Below is a small trained network, with its code and all its weights. Each question gives an input and a class and asks what happens when units are switched off, that is, made to give their printed mean instead of their output.

import numpy as np


def w(rows, s, z=0):
    codes = np.array(rows[::2]) - 128.0
    scale = np.full(codes.shape[1], s)
    scale[-1] = z or s
    return codes * scale


def norm(h):
    return h / np.sqrt((h * h).mean(-1, keepdims=True) + 1e-5)


def f(y):
    return y / 2 * (1 + np.tanh(0.7978845608 * (y + 0.044715 * y**3)))


def log_softmax(a):
    a = a - a.max(-1, keepdims=True)
    return a - np.log(np.exp(a).sum(-1, keepdims=True))


def net(x, mask):
    res = np.array(x, float).reshape(1, 5) / 4 @ E
    u = 0
    for l in range(2):
        y = f(norm(res) @ A[l][:, :-1].T + A[l][:, -1])
        res = res + np.where(mask[u : u + 9], y, B[l][:, -1]) @ B[l][:, :-1]
        u += 9
    return log_softmax(norm(res)[-1] @ U[:, :-1].T + U[:, -1])


A, B = {}, {}
E = w([
[254,155,170],'x0',
[175,59,94],'x1',
[98,63,204],'x2',
[130,126,127],'x3',
[128,129,129],'x4',
],0.009)
A[0] = w([
[85,188,148,61],'L0N1',
[105,57,208,181],'L0N2',
[97,114,126,137],'L0N3',
[77,134,89,81],'L0N4',
[99,44,159,29],'L0N5',
[121,159,101,144],'L0N6',
[109,102,5,2],'L0N7',
[141,60,66,157],'L0N8',
[132,115,84,144],'L0N9',
],0.014,0.007)
B[0] = w([
[175,32,47,141],'L0N1',
[62,160,175,255],'L0N2',
[95,16,76,147],'L0N3',
[187,131,70,153],'L0N4',
[164,27,74,152],'L0N5',
[112,71,94,154],'L0N6',
[112,85,2,173],'L0N7',
[166,86,54,219],'L0N8',
[113,143,100,162],'L0N9',
],0.0066,0.0058)
A[1] = w([
[42,62,119,82],'L1N1',
[208,55,199,2],'L1N2',
[163,100,241,124],'L1N3',
[246,200,75,53],'L1N4',
[120,230,162,167],'L1N5',
[195,57,157,186],'L1N6',
[99,148,22,53],'L1N7',
[86,152,90,152],'L1N8',
[48,151,58,124],'L1N9',
],0.013,0.006)
B[1] = w([
[192,61,154,220],'L1N1',
[26,245,129,173],'L1N2',
[183,254,95,241],'L1N3',
[210,14,92,255],'L1N4',
[166,54,244,206],'L1N5',
[27,192,51,243],'L1N6',
[79,227,107,218],'L1N7',
[87,165,174,181],'L1N8',
[86,198,181,235],'L1N9',
],0.009,0.0051)
U = w([
[63,240,126,253],'0',
[39,65,224,103],'1',
[226,77,177,113],'2',
[156,219,235,75],'3',
[80,163,17,88],'4',
[58,7,107,93],'5',
[206,90,46,102],'6',
],0.022,0.0078)

Each question gives the input, the list of numbers given to net, and the class t.
The units are the neurons (one row each of A and B). Each row of codes is followed by its name. A weight is (code - 128) times the scale printed after its matrix; where a second scale follows, it is the last column's (A, B and U).
mask holds one flag per neuron, layer by layer. A switched-off neuron (its flag False) gives its mean, the last column of its row in B, instead of its output. The means were averaged over made-up inputs and are rounded, as every weight is.
A unit's drop is (log p(t) with every unit on - log p(t) with that unit switched off) / (log p(t) with every unit on - log p(t) with every unit switched off).
unit that matters most: the unit with the biggest drop
k most important neurons: the k neurons with the biggest drops, biggest first
k most important neurons of layer l: the k neurons of layer l with the biggest drops, biggest first
drop when u is switched off: that unit's drop, to one decimal
input [7,6,2,-2,-4], class 0: 2 most important neurons of layer 1 -> L1N2, L1N6
input [1,-1,7,-3,2], class 3: 2 most important neurons -> L0N2, L1N3
input [1,-2,5,0,-7], class 3: 3 most important neurons of layer 1 -> L1N3, L1N4, L1N6
input [-6,-6,1,3,-8], class 1: unit that matters most -> L1N3
input [4,0,-3,-4,-8], class 2: 2 most important neurons -> L1N5, L0N8
input [-4,2,1,0,7], class 5: 3 most important neurons -> L1N3, L0N3, L1N1
input [-7,-2,2,3,-3], class 1: 2 most important neurons -> L1N1, L1N9
input [1,2,-5,-3,-5], class 6: 3 most important neurons of layer 1 -> L1N4, L1N6, L1N2
input [3,-7,1,-1,-6], class 3: 2 most important neurons -> L0N8, L1N4
input [1,2,-2,-5,1], class 6: 2 most important neurons -> L1N4, L0N3
input [-7,-2,3,7,-4], class 1: 2 most important neurons -> L1N9, L1N4
input [-5,-8,2,2,-8], class 1: 3 most important neurons of layer 1 -> L1N3, L1N1, L1N6
input [1,-5,3,-1,7], class 3: 3 most important neurons -> L1N3, L1N4, L0N7
input [6,-6,0,5,0], class 2: most important neuron of layer 0 -> L0N2
input [1,-4,8,4,-4], class 3: 2 most important neurons of layer 1 -> L1N3, L1N4
input [0,6,-1,-2,3], class 4: drop when L1N9 is switched off -> -0.1
input [2,0,-6,-8,3], class 2: 2 most important neurons of layer 1 -> L1N5, L1N6
input [1,-4,4,6,4], class 3: drop when L1N3 is switched off -> 0.6
input [5,1,2,1,-1], class 0: drop when L1N2 is switched off -> 0.2
input [7,8,3,1,6], class 0: drop when L1N2 is switched off -> 0.2
